Here is a tiny trained network, its code and every weight. The questions are about switching its units off for an input and a target symbol, where a switched-off unit gives its printed mean instead of its output.

import numpy as np


def w(rows, s, z=0):
    codes = np.array(rows[::2]) - 128.0
    scale = np.full(codes.shape[1], s)
    scale[-1] = z or s
    return codes * scale


def norm(h):
    return h / np.sqrt((h * h).mean(-1, keepdims=True) + 1e-5)


def f(y):
    return np.maximum(y, 0)


def softmax(a):
    e = np.exp(a - a.max(-1, keepdims=True))
    return e / e.sum(-1, keepdims=True)


def log_softmax(a):
    a = a - a.max(-1, keepdims=True)
    return a - np.log(np.exp(a).sum(-1, keepdims=True))


def net(x, mask):
    ids = ['αβγδεζηθλμξπτφψω'.index(c) for c in x.split()]
    T = len(ids)
    res = E[ids] + P[:T]
    u = 0
    for l in range(3):
        q, k, v = (norm(res) @ M[l].T for M in (Q, K, V))
        z = softmax(np.where(np.tri(T) > 0, q @ k.T / 2**0.5, -1e9)) @ v
        res = res + np.where(mask[u], z, O[l][:, -1]) @ O[l][:, :-1]
        u += 1
        y = f(norm(res) @ A[l][:, :-1].T + A[l][:, -1])
        res = res + np.where(mask[u : u + 8], y, B[l][:, -1]) @ B[l][:, :-1]
        u += 8
    return log_softmax(norm(res)[-1] @ U[:, :-1].T + U[:, -1])


Q, K, V, O, A, B = {}, {}, {}, {}, {}, {}
E = w([
[110,73,121,147,155,83,114,107,175,155],'α',
[159,102,130,148,102,118,179,144,148,103],'β',
[95,118,63,111,142,83,75,152,148,144],'γ',
[65,78,180,149,146,150,130,160,160,103],'δ',
[12,134,127,102,117,193,119,144,116,128],'ε',
[189,102,130,107,128,40,145,111,98,178],'ζ',
[150,188,172,116,108,169,175,54,92,159],'η',
[85,109,143,131,110,151,7,134,181,109],'θ',
[158,177,171,124,91,99,118,78,182,169],'λ',
[177,130,133,157,88,179,107,71,117,154],'μ',
[95,169,151,134,142,121,168,157,173,155],'ξ',
[114,163,63,91,129,70,150,98,114,140],'π',
[102,132,123,105,168,167,119,84,60,196],'τ',
[116,101,181,143,150,114,112,104,173,230],'φ',
[119,177,134,88,102,130,135,122,158,90],'ψ',
[112,51,119,86,110,95,133,119,107,55],'ω',
],0.011)
P = w([
[156,175,171,156,235,136,136,94,83,73],'0',
[56,125,82,214,75,85,177,69,154,102],'1',
[133,130,251,54,154,184,5,83,167,133],'2',
[51,115,79,183,48,93,168,104,139,130],'3',
[156,135,254,70,160,191,32,63,145,149],'4',
[51,96,83,155,28,84,170,109,146,143],'5',
[135,127,243,39,164,196,22,108,186,120],'6',
[69,95,59,133,27,109,176,125,157,162],'7',
[135,142,225,55,166,188,19,92,189,95],'8',
[71,74,74,107,23,108,172,140,146,172],'9',
[144,139,242,68,173,212,35,87,171,123],'10',
[81,71,57,71,7,133,172,169,139,204],'11',
],0.0085)
Q[0] = w([
[93,106,30,209,3,66,229,128,93,252],'L0H0',
[200,215,228,81,148,200,78,23,101,187],'L0H0',
],0.036)
K[0] = w([
[135,98,85,59,11,152,169,159,144,253],'L0H0',
[200,213,130,187,170,137,148,60,101,151],'L0H0',
],0.04)
V[0] = w([
[124,166,192,141,60,217,238,57,87,184],'L0H0',
[201,46,180,193,3,171,44,87,115,85],'L0H0',
],0.013)
O[0] = w([
[106,127,98,97,136,189,192,9,196,149,254],'L0H0',
[255,108,40,95,126,241,136,187,182,148,73],'L0H0',
],0.0088,0.0099)
A[0] = w([
[178,143,155,145,186,110,142,124,139,126,254],'L0N0',
[165,121,125,93,146,145,108,163,103,114,30],'L0N1',
[97,4,85,193,79,132,107,119,121,149,106],'L0N2',
[113,136,156,117,170,128,88,129,106,111,74],'L0N3',
[91,92,129,134,75,141,214,177,138,50,37],'L0N4',
[151,95,148,185,87,94,253,166,147,167,129],'L0N5',
[150,156,156,103,129,85,121,126,137,121,101],'L0N6',
[151,92,30,113,73,54,185,104,56,91,204],'L0N7',
],0.026,0.0031)
B[0] = w([
[128,112,128,97,164,124,87,137,148,133,158],'L0N0',
[136,113,135,185,117,170,52,134,142,81,163],'L0N1',
[149,102,154,180,103,193,50,119,203,145,218],'L0N2',
[178,106,148,130,161,175,176,131,153,118,254],'L0N3',
[126,78,177,101,86,185,148,140,67,93,240],'L0N4',
[100,106,131,152,111,52,237,114,90,151,231],'L0N5',
[150,100,149,127,114,139,138,116,149,105,206],'L0N6',
[112,98,3,156,97,81,89,93,90,102,221],'L0N7',
],0.024,0.0089)
Q[1] = w([
[85,93,157,126,196,122,205,4,143,88],'L1H0',
[94,50,117,161,119,95,167,16,109,118],'L1H0',
],0.049)
K[1] = w([
[105,158,197,137,253,79,144,90,86,102],'L1H0',
[149,173,83,162,188,141,116,99,126,72],'L1H0',
],0.052)
V[1] = w([
[56,39,146,90,202,7,72,146,232,207],'L1H0',
[196,230,118,142,45,73,133,78,172,24],'L1H0',
],0.016)
O[1] = w([
[234,237,193,91,154,149,131,59,51,254,102],'L1H0',
[48,48,168,98,39,46,94,131,177,58,4],'L1H0',
],0.0061,0.0028)
A[1] = w([
[99,141,133,201,83,94,175,188,129,189,124],'L1N0',
[55,161,75,97,119,108,126,87,145,167,2],'L1N1',
[104,132,174,103,112,83,92,218,90,131,24],'L1N2',
[75,147,121,158,60,151,116,132,57,157,90],'L1N3',
[186,134,83,184,59,69,134,134,161,196,49],'L1N4',
[159,148,73,85,113,128,135,172,151,135,40],'L1N5',
[136,188,71,129,5,106,207,124,121,100,118],'L1N6',
[87,186,134,132,92,116,159,182,86,140,57],'L1N7',
],0.029,0.0034)
B[1] = w([
[46,148,201,128,68,83,110,107,120,188,156],'L1N0',
[87,132,117,154,120,219,67,38,113,114,191],'L1N1',
[125,172,184,208,133,190,180,104,117,115,138],'L1N2',
[112,117,77,51,102,149,155,142,185,88,204],'L1N3',
[110,76,113,181,215,90,134,142,221,110,166],'L1N4',
[75,90,152,52,134,168,145,126,148,124,134],'L1N5',
[251,195,108,152,71,128,173,159,134,168,251],'L1N6',
[46,167,100,41,139,143,128,103,111,141,135],'L1N7',
],0.025,0.02)
Q[2] = w([
[133,117,141,127,178,142,141,112,150,103],'L2H0',
[85,85,14,183,1,102,140,151,192,200],'L2H0',
],0.052)
K[2] = w([
[116,153,116,156,162,128,116,114,87,92],'L2H0',
[178,132,82,122,35,190,154,82,254,199],'L2H0',
],0.045)
V[2] = w([
[22,158,118,187,196,183,209,216,34,142],'L2H0',
[91,250,185,140,108,157,162,171,222,49],'L2H0',
],0.027)
O[2] = w([
[152,115,59,142,18,96,128,105,248,152,4],'L2H0',
[112,77,95,158,142,118,79,125,115,216,205],'L2H0',
],0.013,0.018)
A[2] = w([
[128,205,143,184,125,134,39,219,160,206,84],'L2N0',
[109,165,115,99,94,118,172,101,178,115,104],'L2N1',
[239,219,71,21,58,106,72,187,119,89,1],'L2N2',
[80,142,77,36,141,178,91,149,102,138,110],'L2N3',
[131,88,132,112,169,125,108,161,62,158,113],'L2N4',
[86,167,120,155,158,88,15,204,175,148,89],'L2N5',
[163,185,188,140,124,120,102,162,128,98,134],'L2N6',
[133,160,2,139,168,73,62,121,92,137,44],'L2N7',
],0.032,0.0078)
B[2] = w([
[153,206,198,134,97,121,101,143,156,74,162],'L2N0',
[123,114,115,112,155,126,103,159,79,133,198],'L2N1',
[123,125,94,4,68,84,153,39,195,73,250],'L2N2',
[105,152,109,141,153,80,114,194,174,134,169],'L2N3',
[108,112,136,122,60,149,145,133,138,129,192],'L2N4',
[169,111,113,58,131,124,101,115,58,192,158],'L2N5',
[119,130,66,147,107,101,117,132,117,147,152],'L2N6',
[115,158,207,93,170,134,152,148,87,75,140],'L2N7',
],0.039,0.019)
U = w([
[180,192,91,156,129,183,174,49,52,195,80],'α',
[149,73,33,181,113,179,81,169,109,14,25],'β',
[127,64,116,57,221,123,113,138,40,170,151],'γ',
[41,154,120,150,174,160,50,60,174,89,119],'δ',
[215,82,134,134,209,184,161,143,233,118,85],'ε',
[135,29,49,155,115,77,52,89,172,211,26],'ζ',
[148,220,192,210,91,91,151,131,199,104,126],'η',
[65,70,196,113,65,191,174,144,116,145,103],'θ',
[127,189,177,113,179,145,193,168,73,31,146],'λ',
[125,132,232,116,172,29,117,37,152,210,99],'μ',
[53,229,116,88,118,96,161,172,51,216,114],'ξ',
[85,122,118,214,134,15,158,91,79,81,251],'π',
[137,143,80,35,92,91,159,82,157,89,216],'τ',
[84,144,109,119,155,110,130,254,199,133,215],'φ',
[195,114,47,192,58,76,185,207,87,176,168],'ψ',
[189,170,143,95,86,167,23,181,110,131,100],'ω',
],0.0097,0.0027)

Each question gives the input, a string of symbols that net reads in full, and the target symbol t.
The units are the heads (2 rows each of Q, K, V and O) and the neurons (one row each of A and B). Each row of codes is followed by its name. A weight is (code - 128) times the scale printed after its matrix; where a second scale follows, it is the last column's (O, A, B and U).
mask holds one flag per unit, layer by layer, with each layer's heads first. A switched-off unit (its flag False) gives its mean, the last column of its rows in O or B, instead of its output. The means were averaged over made-up inputs and are rounded, as every weight is.
A unit's drop is (log p(t) with every unit on - log p(t) with that unit switched off) / (log p(t) with every unit on - log p(t) with every unit switched off).
The circuit of an input: a set's keep is (log p(t) with only the set's units on - log p(t) with every unit switched off) / (log p(t) with every unit on - log p(t) with every unit switched off). Starting from the 12 units with the biggest drops (on a tie, the unit counted first), units are removed one at a time, each time the one whose removal leaves the highest keep (on an exact tie, the one counted first), for as long as the keep stays at least 0.8.
circuit, biggest first: the units of the circuit, biggest drop first
most important unit: the unit with the biggest drop
top k neurons: the k neurons with the biggest drops, biggest first
k most important neurons of layer l: the k neurons of layer l with the biggest drops, biggest first
input δ ψ ψ ψ π η ψ η ψ, target ε: top 2 neurons -> [L0N3, L1N6]
input η η η ψ β, target δ: most important neuron of layer 2 -> [L2N2]
input ξ ω δ ξ η ψ π ψ δ δ ψ, target μ: 2 most important neurons of layer 1 -> [L1N6, L1N3]
input ψ ψ η, target θ: top 4 neurons -> [L2N4, L1N6, L2N2, L0N5]
input ψ ψ ψ ω η, target θ: top 2 neurons -> [L1N6, L2N4]
input π ψ ζ δ ψ ψ τ ψ δ ε θ ω, target β: circuit, biggest first -> [L0N4, L0N7, L2N2]
input ψ β ψ ψ ψ μ ψ μ η π ε, target θ: top 4 neurons -> [L1N6, L2N4, L1N3, L2N2]
input π η ψ β ψ π δ γ η γ ε, target π: 2 most important neurons of layer 2 -> [L2N6, L2N2]
input ψ ψ δ θ β π, target λ: circuit, biggest first -> [L2N7, L0N7]
input λ ζ ψ ψ ψ δ β ε ψ, target ξ: top 2 neurons -> [L1N6, L1N3]
input δ ψ ψ ψ β, target ε: top 3 neurons -> [L0N3, L1N6, L2N2]
input θ ψ η δ ψ δ ω μ ψ, target ω: top 2 neurons -> [L0N1, L2N0]
input δ γ η β η ψ ψ η ψ θ ψ, target ε: 2 most important neurons of layer 1 -> [L1N6, L1N3]
input δ γ ε η ξ, target ε: most important neuron of layer 2 -> [L2N2]
input ψ ζ η η ψ η η γ ψ, target θ: top 3 neurons -> [L1N6, L1N3, L0N5]
input ε μ ψ, target ζ: 3 most important neurons of layer 0 -> [L0N7, L0N3, L0N2]
input ψ δ ψ φ δ β, target ψ: top 4 neurons -> [L0N5, L1N4, L0N2, L1N6]
input ψ η ζ μ δ δ ζ, target θ: top 4 neurons -> [L2N4, L1N6, L2N2, L0N5]
input η η ω η θ δ ζ ψ ψ ψ γ η, target α: 2 most important neurons of layer 1 -> [L1N1, L1N6]
input η ψ θ ε, target φ: most important unit -> L2N3
input ψ ψ α β, target ψ: 3 most important neurons of layer 0 -> [L0N5, L0N2, L0N4]
input ψ ω ψ ψ η φ, target μ: top 2 neurons -> [L1N0, L0N2]
input λ ψ β ψ ψ α ψ ψ ψ η ψ, target ξ: top 3 neurons -> [L0N0, L1N6, L2N2]
input ψ ψ ψ δ μ, target θ: top 3 neurons -> [L2N4, L1N6, L2N2]
input ε μ ψ ξ θ η η ψ θ, target ζ: 3 most important neurons of layer 0 -> [L0N2, L0N7, L0N3]
input ξ ψ λ μ ψ ψ η ψ δ π γ, target μ: top 2 neurons -> [L1N6, L1N3]
input ε μ ψ ψ ε ψ θ ξ θ θ η, target ζ: 2 most important neurons of layer 1 -> [L1N6, L1N3]
input μ δ η η ε δ γ, target φ: most important unit -> L0H0
